Here is a tiny trained network, its code and every weight. The questions are about switching its units off for an input and a class, where a switched-off unit gives its printed mean instead of its output.

import numpy as np


def w(rows, s, z=0):
    codes = np.array(rows[::2]) - 128.0
    scale = np.full(codes.shape[1], s)
    scale[-1] = z or s
    return codes * scale


def f(y):
    return np.maximum(y, 0)


def log_softmax(a):
    a = a - a.max(-1, keepdims=True)
    return a - np.log(np.exp(a).sum(-1, keepdims=True))


def net(x, mask):
    res = np.array(x, float).reshape(1, 8) / 4 @ E
    y = f(res @ A[0][:, :-1].T + A[0][:, -1])
    res = res + np.where(mask, y, B[0][:, -1]) @ B[0][:, :-1]
    return log_softmax(res[-1] @ U[:, :-1].T + U[:, -1])


A, B = {}, {}
E = w([
[128,111,125,166,99,168,160,177],'x0',
[118,135,133,104,137,109,45,92],'x1',
[149,220,188,47,93,104,107,83],'x2',
[125,204,23,91,55,160,79,231],'x3',
[57,178,156,100,73,37,152,212],'x4',
[90,158,43,172,85,115,150,11],'x5',
[157,100,140,38,21,232,208,118],'x6',
[57,255,127,30,183,233,115,115],'x7',
],0.0075)
A[0] = w([
[153,131,140,91,42,182,120,122,65],'N1',
[74,159,170,184,113,90,121,84,73],'N2',
[123,203,140,102,188,92,2,66,254],'N3',
[173,135,125,203,68,68,150,103,204],'N4',
[79,177,69,151,95,93,92,165,162],'N5',
[135,43,191,121,152,88,93,172,112],'N6',
[91,160,156,64,141,159,88,105,184],'N7',
[115,207,81,166,71,86,130,182,222],'N8',
[75,148,61,127,107,60,50,205,220],'N9',
[107,135,121,132,33,136,141,160,102],'N10',
[161,72,75,144,145,143,174,132,154],'N11',
[100,119,134,163,132,180,158,100,130],'N12',
[114,154,180,96,252,144,95,124,195],'N13',
[134,177,128,152,109,189,119,176,237],'N14',
],0.0098,0.0035)
B[0] = w([
[166,132,176,93,36,188,91,106,186],'N1',
[69,170,125,93,128,140,172,70,178],'N2',
[96,153,3,106,219,246,99,161,247],'N3',
[64,176,56,110,139,97,166,153,209],'N4',
[124,37,103,161,118,105,142,210,208],'N5',
[134,35,173,128,212,62,128,180,204],'N6',
[67,212,71,160,94,135,158,174,207],'N7',
[169,64,139,135,11,64,120,201,222],'N8',
[169,59,79,183,161,96,181,203,235],'N9',
[226,101,178,119,88,128,75,109,184],'N10',
[127,104,113,159,140,120,109,213,193],'N11',
[92,88,144,177,91,128,96,179,180],'N12',
[129,166,55,126,177,112,157,118,223],'N13',
[145,152,87,148,99,109,78,127,196],'N14',
],0.0076,0.011)
U = w([
[203,106,224,108,80,186,32,137,4],'0',
[123,51,105,182,173,116,137,226,223],'1',
[147,94,223,74,216,93,104,166,2],'2',
[61,147,254,106,98,70,225,58,118],'3',
[96,192,72,117,211,214,40,112,42],'4',
[94,193,91,47,75,112,158,118,196],'5',
],0.0082,0.0035)

Each question gives the input, the list of numbers given to net, and the class t.
The units are the neurons (one row each of A and B). Each row of codes is followed by its name. A weight is (code - 128) times the scale printed after its matrix; where a second scale follows, it is the last column's (A, B and U).
mask holds one flag per neuron, in row order. A switched-off neuron (its flag False) gives its mean, the last column of its row in B, instead of its output. The means were averaged over made-up inputs and are rounded, as every weight is.
A unit's drop is (log p(t) with every unit on - log p(t) with that unit switched off) / (log p(t) with every unit on - log p(t) with every unit switched off).
The circuit of an input: a set's keep is (log p(t) with only the set's units on - log p(t) with every unit switched off) / (log p(t) with every unit on - log p(t) with every unit switched off). Starting from the 12 units with the biggest drops (on a tie, the unit counted first), units are removed one at a time, each time the one whose removal leaves the highest keep (on an exact tie, the one counted first), for as long as the keep stays at least 0.8.
units of the circuit, in order: the units of the circuit, biggest drop first
top k neurons: the k neurons with the biggest drops, biggest first
drop of u: that unit's drop, to one decimal
input [-6,7,7,4,0,-5,-4,0], class 4: units of the circuit, in order	(N3)
input [-5,5,4,1,-3,-7,5,-3], class 0: top 3 neurons	(N1; N4; N9)
input [6,-5,7,-5,7,2,8,0], class 3: top 2 neurons	(N3; N11)
input [0,-8,7,-4,4,-5,-3,-8], class 3: units of the circuit, in order	(N3; N9)
input [-8,-7,-1,0,-4,6,-5,-4], class 4: units of the circuit, in order	(N9; N8; N6)
input [-8,8,2,-2,3,-1,1,-4], class 4: top 3 neurons	(N3; N8; N5)
input [-3,5,1,-8,-1,8,-3,-8], class 5: units of the circuit, in order	(N2; N4)
input [4,-7,6,-1,-2,1,-4,-2], class 5: top 2 neurons	(N9; N6)
input [7,5,4,0,2,1,-2,4], class 4: top 2 neurons	(N3; N6)
input [3,5,4,-2,7,2,2,7], class 4: top 2 neurons	(N3; N4)
input [-7,5,-1,6,7,8,-8,8], class 1: top 2 neurons	(N9; N5)
input [-3,1,-1,-1,1,3,-6,1], class 4: top 2 neurons	(N3; N6)
input [-7,1,1,7,7,6,8,1], class 0: top 2 neurons	(N10; N1)
input [-7,6,8,6,5,2,-1,0], class 1: units of the circuit, in order	(N9)
input [6,3,3,-7,-8,-1,5,2], class 0: top 2 neurons	(N3; N4)
input [-4,-1,-6,6,6,4,8,2], class 0: top 2 neurons	(N10; N1)
input [-3,1,6,-3,0,-4,3,-1], class 5: top 2 neurons	(N9; N7)
input [0,-2,1,-5,1,4,6,3], class 3: drop of N3	0.5
input [-6,-3,2,1,-2,-4,4,-6], class 0: drop of N4	-0.1
input [-6,-8,-3,-7,1,-3,6,8], class 5: drop of N7	0.2
input [7,-8,1,-7,7,0,0,1], class 3: drop of N9	0.1
input [2,3,4,-3,-2,6,-3,-6], class 4: top neuron	(N8)
